[  59   54   54  -61  106   20   81  -81   31    9 -149  -68    2  -48
  -92  230    3   56  -87   -6  -22 -121  149  -92  -27  -83  123   24
  151   -6  -52  114    6 -177  135  -53 -137   -1  -79  -45  -87]	(47)
[  37  119  188 -174   95  -64 -270 -127  -35   55   85  123    0 -166
 -126   19  -78  -11   92  -17  -93  -36   86  -96  -19  -44  -26   12
  144  109  -99  183    7 -150  137 -107   23  -56   35 -156   22]	(35)
[  38   -9   89 -104   40   37   97  106   50  -48   16   31  -13  108
   43  -66   73  110   82   36   45  -37 -120   92  -43   94  -33  -99
 -148   42  127 -100   93  -30  -46  -78  -30   -3   -5  -74   64]	(41)
[ -27   72    3  -61  -74   31 -134  -58   66  -90   86   -4   88  -16
 -104   83  -34   50   56  -51  -37   55  190  -53   -2  -40  -10 -100
   47   87   17   23  -24  -25    2  -12  -90  -64  -96   65   18]	(50)
[  -2   41  102   15  -53  -24 -198   74  161  -66   84   53  -41   68
  107   62   14  -45   34   90   12 -143  -47  -35   47    2  -52 -158
 -123   48   13  -28  109 -116 -113 -240 -197  -54  -28  -79  -26]	(43)
[  13  -29  157  -85   29 -127 -348   -6   10 -167   85  136   41   62
  -49  -32  -69   88    2   48   14   77  -13   36   83   93 -130 -227
  -17   87   94 -124  -32  -10  -30 -135   53 -155   81  -89  124]	(38)
[ -56  -50   79  142 -158   -4  -82  -68   92  -99   89  113   75  -45
  -49   73  -13  -82  -19   81  -52 -126  -63 -134  167  -48   31 -146
    5   62   28  -48  -76    5 -131 -113 -151  -87 -166   -6   19]	(50)
[  30   63   25   17  -69  -25 -233   88  164 -124    4  -75  -39  115
   34  239  -16    5  -96   58  -48  -98  178 -111   -5  -18  -11 -265
   28   16    8   16    1 -152  -57 -174 -308  -60  -76   15  -83]	(35)
[  13  140   66 -254  125   38   75   14    3  182  113  -36   -1   53
  -81  -12   72   64  147 -103   22   11    7   64 -144   11   45  -19
  -50   28  -17   41  113 -129   69  -24   78  130   37  -72  -83]	(36)
[ -48 -164   70   65  -22  -47  173  -35   34 -133  -73    6  109  187
 -196  128   77  130 -207   42  -18   43   29  -35  177   13   95 -255
   34  -47  166 -256 -223   59  -68   31   -6  -13 -154   84  -20]	(41)
[  30  117  -90  -95  -22   75   36   -8  -60   63   69  -51   22   17
  -72  118    5   58   80  -92   15  -20   26   -3 -108   -6   69   -3
   84   32  -14   84   61  -62  -11   48  -15   51  -56    1   11]	(47)
[ -44  -54  108   -9  -62 -122 -322  -34 -110  -20  193  173  118  -75
 -119 -175  -88  -88   79  -26  -36    0 -138  -36  111   41  -43 -230
   59   92   84  -77  -89   56 -106  -49  112 -136   39  -59   46]	(36)
[ -55    4   64  -54  -91  -25  -33   12  -47   67  190   35  121   12
  -70  -81  -85  -63   63  -32    7   -4  -88   18  -34   11    1 -190
   -8   67  121  -47  -43   15 -133   45   67   16  -50   -5  -43]	(36)
[ -24  -82  107   36 -144   29  100   84   54 -145  141  159   28  164
   82  -66   18   94   58  143   64   -6 -278  107   67  128 -114 -135
 -222   74  211 -199   28  104 -249  -51   22  -15 -104  -67  211]	(38)
[  50   87   -6 -141   94   32 -130  -84  -47  -71 -100   -9   39 -138
 -179   34   32  113   86 -126 -100   30  311  -99  -14  -76   39   73
  198   66  -52  152    1  -76  196    6  -82 -119  -37   38   26]	(43)
[ -37  -83   30  101  -85   -3   90 -104 -131   10   44  160   88  -69
  -95  -21  -19  -28   13   23    8 -108 -225  -37  142  -30   79   38
   80   36   62  -38  -53   71 -131   32   88  -36 -114  -53   91]	(47)
[ -44   -1  -34   50  -59   -6  -38   -6   34   -6  -25  -29   61   57
   48   70  -49  -28  -25   -7   99 -116  -14   36   44  -84   69  -34
  -11   24   52  -55   81  -54 -122  -74  -75  -43  -38   27  -94]	(38)
[ -19  130   59  -63   14   57   97 -189    4  192  141  115  -19  -46
 -108  170   65  -13   97  -12    4 -115 -159  -58   41  -76  130  160
   33   41 -174  103   73 -117    8  -92   73  135  -76 -142   14]	(38)
[  46  139  -19 -282  247   97  193 -133 -198  264  -82  -19   41 -228
 -221 -134  104   68  243 -251  -29  -40   87    6 -127 -106  187  315
  179   39 -111  221  127 -110  274  100  157   57   46  -52  -74]	(36)
[  31 -124   54   51   36 -104 -187   94   62 -253 -109   30   -2  203
  -10   86   61  138 -150   73   36  -10   15   11  160   86  -38 -287
  -29  -30  142 -237  -43   -9  -73 -163 -112 -159   17    0   51]	(47)
[  39  -75 -248   54  -14   45  -92   56 -114 -223 -166  -62   58   61
 -245   26  221  181   -5 -186 -109   65  239 -125  146   17  125 -156
  213  -44   57 -108 -123  107   42   63 -144 -186  -86  222   65]	(43)
[ -82   45 -127  291 -274   59 -314 -131   44  -58   25  129   68 -279
  176   13 -137 -269  147   19   58 -349  -94 -126  186 -237   74  217
   56  143 -118  162  205  -30 -212 -207 -269 -234 -115    9   -9]	(41)
[ -11  -55   18   73 -182   -3  -80  176  163 -232  138   26   -3  315
  103  115   36  103  -58  135   59   16 -124   60   57  150 -112 -374
 -212   24  196 -261   -6   45 -277 -127 -150  -35  -93   19  118]	(38)
[  25  235 -143 -239   84   75 -124 -154  -77   76   54  -71   33  -32
 -226  192   32  163  138 -230  -13  141  305  -21 -111  -78   84  138
  204   54 -160  175   67 -102  181   67   70   37    4   55   19]	(47)
[  25  -21 -159  -52  -31 -125 -567  200 -142 -197  -38  -80   82   76
   10 -173 -113   47   40 -160   36   79  215   68  -27   47  -93 -311
  123   56  186  -94   31   40  -91  -13  -67 -291  168  139  -24]	(35)
[  -2   46 -131  -74  -81  145   60  -16  -71 -117    0   21   94  -62
  -72 -108   38  151  213 -126    2   81  114   49  -35  -16   -5  131
   24  113   86   30   74  105  -10  119   -9  -98 -102  113  168]	(41)
[ -51   60  115  -15  -20  -86 -347 -233  -39   45  144  181   86 -201
 -148   25 -110 -111   76  -29  -40  -66  -19 -116  140 -104   38   10
  151  118 -129   91  -30  -69   26 -129   63 -112   10 -102    8]	(41)
[ -24  -75  152  165 -226    4  -23  103   61  -41  266  276  -60   83
  131  -76   64 -107   94  215  -24 -223 -520  -43  157  121  -72 -189
 -217   68   93 -128   33   55 -348 -208  -80    0 -122 -187  181]	(35)
[  36  -28  235 -251  108  -15  175   58  -45   26  126   70   59   79
 -146 -149   28  145   73   10  -36  114 -114   87 -108  164  -64 -219
  -83   55  195 -108  -82    8   37   70  171   71   -4 -112   83]	(50)
[  -3   27   -9  -59  -25  -37 -271   57   13 -120   44   19   36   62
  -33  -26    3   64   60  -53   -6   39  122    4   31   14  -58 -154
    7   56   67  -52   32  -12  -48  -77  -67 -123   16   41   27]	(43)
[ -25   84   12  -68  -33  -74 -194  -50 -111  214  237   40   57    1
  -77   31  -99 -132   55  -73   45  -84 -212   -1  -38    1   87 -165
   85   44  -44   17   10  -89 -106  -49  130   56   73 -106  -97]	(38)
[ -34  139  104 -135   77   24   44 -244 -112  248  151  192   17 -165
 -111    6  -13  -25  193  -55   42  -84 -185   14   22 -103   81  318
   57   84 -159  161  135  -90   43  -40  238  101    2 -191   52]	(47)
[  49  119  136 -208  163  128  512  101  150  234  -74 -157  -83  130
   78  129  124   64   24   32   59 -190  -31   75 -228  -39  123   69
 -165  -45   28   76  197 -255   59  -59 -120  269  -89 -111 -213]	(43)
[  -8  -27 -108  145 -166   -9 -294   26  -63 -112  103  135   25  -14
   39  -43    5  -59  101   -7   27 -124 -206  -38  150   29    5 -100
   18   69   18  -67   62   63 -203 -131  -76 -173   -7  -16  127]	(38)
[ -38  -95   74   88 -128  -39 -169   39   24 -166  101  147   74   16
  -19 -102    6  -17   44   58  -27  -41 -112  -38  155   49  -63 -211
  -60   70  135 -141  -47   83 -166  -94  -67 -149  -75   -3  102]	(36)
[   3   18  -87   28  -79   73    6    8   38 -131  -79  -48   54   22
   14   90   -9   76   16  -24   36  -48  122    0    6  -55   33    8
   29   50   66    1   60  -13  -53   -9 -156  -91 -107   84   27]	(38)
[ -47 -143   75  158  -15  -11  217   43  268 -162 -160  -70    0  292
  -40  293  195   94 -277  133   12 -122   62  -81  224  -38  129 -270
 -115 -114   97 -280  -98  -70  -99 -182 -275   23 -201   80 -148]	(50)
[  84  234 -185 -256  180    7 -325  -84 -142   70  -87 -175   31 -123
 -186  146  -49   99   98 -293   -6   63  422  -42 -176 -101  105   74
  331   36 -158  249  104 -186  269   37  -21  -83  127   61 -107]	(47)
[  22   97  150 -269  133  -51 -108   43   83   19  102  -29    2  165
  -39   39  -11  139   40  -20   58  107   73  119 -120   77  -72 -187
 -102   48   63  -74   66 -130   54  -91   68   48   96  -82  -31]	(41)
[ -33   94  140 -146  -22  118  282   -5  108   96  150   56   15   44
   24  -20   50   59  167   39   34  -32  -93   79  -96   -7  -24   86
 -200   79   60   23  132  -55  -62  -15   18  150 -129  -78   32]	(36)
[ -93  -44   82   73 -112  -21 -131  -89   81 -122  126  187   68   38
  -70   -9   57   24   56   45   -8    4  -51  -37  228  -31  -36  -57
  -84   68   34 -135  -21   67 -137 -122   -5  -83 -107    6  102]	(36)
[  18  105    7 -190  134  -16 -102   -6   28   57  -51 -140   51   11
  -98   75  -15   52   15 -133   18    7  253    6 -108  -66   74  -91
   85   17   -9   50   55 -163  135  -36  -58  -13   50   32 -180]	(50)
[  27  107   98 -249   17  -16 -133   53 -179  150  242  100   44  -71
  -40 -245 -106  -10  250  -85   -5   36 -153   98 -186   87  -87  -57
    8  132   87   94   80  -16  -39   61  201   18   96 -135   77]	(35)
[   4 -107   34   70 -146  -38 -187  167  -51 -237    1   79   96   -7
  204 -222 -196   -7   65   81  108  -69 -117  132  -10   67 -178 -137
  -97  119  304  -96  104   95 -243  -17  -73 -238   -1   -6  136]	(47)

[ -3  61 -51  60 -75  25 -37   8 -28  16  38 -21   5  -8  -5  16 -49  29
  -3  10 -38 -31  26  44  25  -9  16 -12  24  56  50  18 -29  15   5 -44
 -67 -54 -13   7 -18]	(233)
[  1  71 -65  19 -95  88 -28  -1 -53   2  23 -17 -60   8  -6   1  -3  54
 -12  51 -85 -75 -17  27 -15  32  56  -6  15  45  37  62 -72  22  52 -13
 -36   0   3  -9 -16]	(218)
[ -42  -89 -143  157   32 -146  -77  -35   34   11  175   45   -9  156
  117  105 -110  -69   52 -138  113   -7  132   28  174  -29 -191  -87
   14 -160   -6  -14  116   -7  -88    8 -214  -32  -49  -29  -59]	(240)
[  2  38 -41  85 -30  17  10 -54 -48  13  41  22 -20  11  22  14 -17  39
 -45 -41 -12 -62  27  28  29  -3 -12   1 -22 -15  34  13  -4 -10  12 -39
 -32 -35 -76  -5 -15]	(218)
[  60   66 -101   18  -69    9  -25  -10  -31   10   24   -1  -28  -25
   10   37  -26   69  -32    9    3   -7   90   40   24  -23  -15  -37
   -6   33    6    7  -24    5   -7  -26  -82  -31   -4  -14  -38]	(217)
[  87    0   20  108  -54   86   -7   60   53   48  129   80  -21   48
   -9  -21   29   85   28   81 -110    2   -7   21  -68   20   40  -77
   35  -61   48   81 -108   16   63    4  -47  -67   17   12   47]	(225)
[ 159  -84  132  134  -29  -27  -38   82  -34   82  156   28   41  -43
  -40    7   21  219   30   -6  -48  161  155   52  -26  -42  -27  -69
  -31   58   70  -44   -9    3  -64  -81  -62 -166   19  -51   56]	(217)
[ 25  98 -59  45 -94   1 -19 -22 -81   2  15 -75  -3 -44 -55  15 -24  70
 -70  -5  -1 -54  64  52  -8 -53  44  -2 -17  45  40 -37 -17 -16   4 -98
 -40 -48 -15   1 -32]	(228)
[  96  -71 -254 -145   88   60   61 -169  115  -34  143  352 -139  213
  230  -82  -68  -62  107   34  -49 -166   15 -115  171  -16 -123 -253
 -136 -127  -56  227 -192   45  245  186  -99  -31 -111  -96   30]	(231)
[ -47  112 -142    6  -88  117   13  -28  -25   -1   70   35 -112   49
  -17   55   28  -15  -55   45  -64 -178 -105   15    1   44   45  -56
   14 -148  -22  102  -79   29   61   25  -60   57   -7   39  -23]	(231)
[  1  35 -37  90 -89  81   0  24 -36  19  70   5 -16  31  -6 -14  -1  38
  -8  35 -57 -92 -26  12  -8   8  23  11  15 -52  51  61 -62  -4  22   9
 -42 -20  -3  20 -21]	(231)
[ -26   95   57   24 -122  217  -11   40 -139   50  -20 -107  -56  -11
 -107   -1   31  152  -42  119 -131 -135 -138   11  -76   95  173   82
  -25   95   85   73 -121   60   62  -46   81  -20   34   27   14]	(225)
[  50   58 -111   43  -72   77  -11  -30  -56   11  -33  -72  -44   67
    7    1  -37   85  -51   53   42 -114   52   -8  -10    9   30   45
  -41   -4   29   31  -64  -12   52   -9  -16    4    5    3  -65]	(225)
[ -92   42  -50  140  -39  -78   23 -122    2   26  177  181  -43  -32
  -35   51   93 -100  -40 -160 -128  -35  -96  117   55   28  -86 -159
  128 -155   26   24   88   -6  -30  -80  -92  -24 -151   50   63]	(235)
[ -40   87  -90  -33  -61  -22  108 -196 -147  -31   19  125   -3 -113
   89  -30   -2  -54 -136 -159   -1 -137   19   -2   96  -72  -95   27
  -74  -28    7   18   -2  -64   43  -56  -64   11 -191   29  -61]	(233)
[ -19   11 -238   54   62  -46  -70  -26  112   25  -20  -15   97  200
  166   52 -310 -104   92    6  225  -97  121  -48  242  -52 -124   -6
  -52   25   27   31  -12   48    4   66 -143 -108  -31   20 -110]	(217)
[ 61  53 -69  42 -72   7 -23   4 -35  12  34 -14  -4 -26  11  22 -33  74
 -29   6   4   0  99  36  14 -36 -11 -14  -8  37  22  -2 -28  -7  -7 -36
 -82 -44  -4 -10 -38]	(228)
[  54    4 -150  129   39    2   -9  -85   68  119  -27    2   47  160
   21   88 -115   23  -19  -12  196  -67   54   -5  124   50 -123  -16
   -6  -93   30   17   20   22  -26  -11  -56  -87  -48  103  -49]	(242)
[  66  120 -444   73   77 -171  -41 -124  146   19  118   49 -229  142
   59  429   17  -30 -209 -144  334    0  229  107  110   12 -236 -251
   18 -526 -289  -69  204   -1 -164   -9 -317  159  -13   40 -127]	(228)
[  1 111 -77  19 -71  64  -8 -16 -32   6 -10 -19  -5 -21  -6   7 -52  30
 -33  34 -30 -79   2  30  19 -13  50   2  -6  66  38  30 -61  19  39 -34
 -28 -45 -29  13 -25]	(228)
[-273  222  140 -140 -252  306   33  121 -332 -151  -13  -51  -78 -310
  108  -84   14  -14  -64   48 -396 -192 -226    2  -67   24  256  297
  -32  305   62  155 -170   39   77   42    4  148  -45  -76  -74]	(218)
[ 19  63 -62  82 -51  12   7 -40 -25  15  21   3  11  -1  13   5 -38  26
 -49 -21   9 -56  46  30  20 -27  -8   6  -3  -3  39   6 -19 -19  16 -47
 -46 -45 -58  20 -30]	(242)
[ 60  75 -82  74 -74  -3  -4 -29  -3  36  15  19  14 -39 -22  19  -7  44
 -44  -8  -1   1  62  60   9 -16 -27 -34  46  14  35  -1  -9 -14 -13 -52
 -63 -54 -32  37 -21]	(228)
[ -5  27 -44  95 -85  61 -19  19 -53   5  42 -23 -18  29  12 -15 -16  45
  -2  20 -47 -75   7  19   2  10  17  38  14   0  57  43 -36  -9   8   6
 -39 -13  -9  -7 -35]	(240)
[  68   62 -135   76  -48   50  -14  -14  -19   31  -33  -86  -23   82
   23   62  -63   83  -75   39  128  -84  100   -6    6    1  -14   53
  -40  -68   -2    6  -31  -17    4  -10  -60    6   15   33  -92]	(218)
[ 254  -14  -30   44  -41   62  -79  107  -13   27    2  -76  -99    2
  -15   40   33  324    2  130   -8  144  250   45  -94    5   51  -36
  -60  128   -8  -17  -57   13  -23    6  -21  -60  107 -141   -9]	(217)
[ 29  14 -50  75 -98  64   3   1 -54  25  63   4 -14  36   8 -20   1  50
 -18  24 -26 -83  10  -3  -7   4 -10  19   4 -59  47  54 -62 -21  27   3
 -60  -6   2  28 -38]	(240)
[ 16  29 -59  87 -81  41 -28  11 -34  13  30 -26  -4  33  24  -8 -37  39
  -3  20 -19 -49  39  19   4   4   0  30  22  14  53  35 -36 -10  14  -9
 -62 -18  -3   7 -43]	(225)
[ 180 -176   88  170   85  113  -42  111  185  143  182  196    2  191
   38  -27  -12  176  198  137 -111  118   11  -13   16  104  -36 -166
   16  -11   83  145 -123   96   48  105  -12 -204   31  -41  137]	(240)
[ 26  69 -65  58 -70  -6 -28   2 -30  12  24  -2  13 -50   5  22 -39  44
 -18 -12 -17   6  71  58  33 -29 -13 -14  23  69  37  -6  -1   2 -30 -39
 -71 -56 -26  -6 -30]	(217)
[  67  121 -190 -200 -161  347  -58  -37 -166   59 -175 -182 -239  130
 -142   23   54  254  -27  288  -79 -256 -148  -52  -66  218  205   26
  -73  145   20  172 -227  126  175   49  124   87  159   -4  -32]	(235)
[ 12  46 -36  82 -56  29  -8 -13 -17  26  53  21   1   3   6   9 -22  31
 -18  -5 -37 -34  16  36  13  -1  -1 -17  19   3  45  28 -30   3  15 -38
 -55 -50 -39  18  -6]	(242)
[ 185 -157 -146  -10  -15    0   88 -214  -48  142   63  181   24  165
   78  -49   -9   75  -16  -56  179 -102   88 -123  146   22 -278  -69
 -101 -194   35   93  -77  -46   75   35 -100  -59  -63  118  -51]	(240)
[ 152  -58   92  -14 -151  265 -156  290 -162   60   27 -372  -46  166
  -59   22 -123  379   63  316   39  -54  125 -111 -130   27  221  166
 -187  138   70   41 -242   77   64    5  -34  -41  325  -69  -83]	(218)
[ 120    4  148  322   72   97  -42  275  261   55  241   17   47  159
   -9   54  -74  119   60  175  -48   73   44   36 -160  -51  171  -98
    1 -203   29   29 -129   43   34    1  -42 -176   73  -13   97]	(225)
[ 25  34 -48  74 -60  30 -27   4 -48   2  47 -30 -33  22  19  17 -25  69
 -25   6 -16 -39  63  26  -3  -9  15   9 -16   4  29  14 -26  -7  12 -28
 -58 -19 -11 -26 -32]	(218)
[  5 133 -51  27 -76  56   5 -11 -57   1  -3 -15 -18 -77 -31  25 -11  58
 -68  15 -49 -57   6  55  -8 -20  66   0  -9  59  25   6 -37  13   9 -54
 -11 -38 -41   1 -17]	(217)
[ 261  -27  -29   74 -229  148 -164  301  -20   36  -97 -313   89   65
   10 -106 -141  282  112  313   52  105  286  -44 -150  -37  100  203
   26  277  126   22 -201  -30   15   55  -93  -54  309  -30 -147]	(233)
[ 33  71 -85  47 -81  22 -35  23  -9  21  35 -32  10   0   1  35 -60  38
 -18  29  13 -26  62  32  19 -27   2 -15  14  13  25  12 -42   8  -1 -33
 -96 -43  16  25 -43]	(228)
[-101  227  -98   -2 -352   -5   65 -148 -392 -106  -81 -175  -66 -287
 -148  -86  184    9 -268 -135 -116 -210  -17  103 -119  -77   67  190
   67   37   68  -79   52 -174  -25 -178   -5  177  -74   46 -142]	(231)
[  22  141  -78  -44 -240   99   10  -29 -178   40  -77  -45  -19 -190
  -75   -1   91   84 -104   21  -89  -36  -22   62  -42   53   -2   88
   97  119   50   37  -40  -21  -33  -51  -54   60   22   93  -79]	(217)
[ -90   58  -65   32 -205   26   10  -46  -78   -4   77   70   66  -50
   15 -124  -12 -140   24  -27 -149 -125 -107   16   29  -19  -36   18
  134   23  121   97  -82  -40   72  -24 -116    4  -43  107  -39]	(235)
[ -1  82 -42  68 -57  -6  22 -43 -12  26  44  71  50 -67   5  -4 -32 -14
 -34 -44 -36 -28   7  51  46 -38 -28 -30  31  24  52  12 -14  -6  -3 -54
 -58 -79 -86  45  -5]	(217)
[ 38  18 -63  93 -72   8 -28 -13 -43  24  20 -22  -5  14  20  10 -21  61
 -19 -13   7 -13  79  33  15   5 -36  24  22  21  45  10   0 -20 -16 -25
 -68 -23 -17   3 -45]	(218)
[  31  135 -116  -26  -99  133  -36   46    1   -1  -28  -55  -41   14
   -7   10  -64   57   -9  136  -46  -93   -4   11  -24    8  107   -2
   -1   76   19   74 -134   45   80   10  -36  -15   50    7  -37]	(228)
[  58   35 -149   -9  -58   12    1 -101  -35   41   -8   40  -19   27
   26   14  -35   34  -28  -14   43  -60   57    6   79   11  -82  -40
   -8   13   21   41  -32    1   30  -16  -75  -30  -41   34  -44]	(233)
[ 26  87 -70  35 -82  41 -29  19 -15  22  21 -23  14 -17 -16  15 -55  42
 -11  43 -20 -38  29  35  15 -21  30 -18  15  53  41  20 -56  20  14 -35
 -62 -59   7  22 -25]	(217)
[ 41  56 -65  54 -54   4 -17 -21 -28  27  29  11  -8 -30  -3  37 -19  63
 -32 -15  -6   0  66  51  30 -10 -21 -30   8  34  25   0  -3   5 -20 -44
 -64 -53 -32   1 -19]	(228)
[ 110 -125 -159  117    9 -114  -35 -141  -32  102   58   36  -29  145
   30   83   -7   89  -11 -119  179   20  172   13  138   44 -246  -74
   -6 -125   13  -25  110  -30  -83  -24 -125  -38  -41   22  -56]	(235)
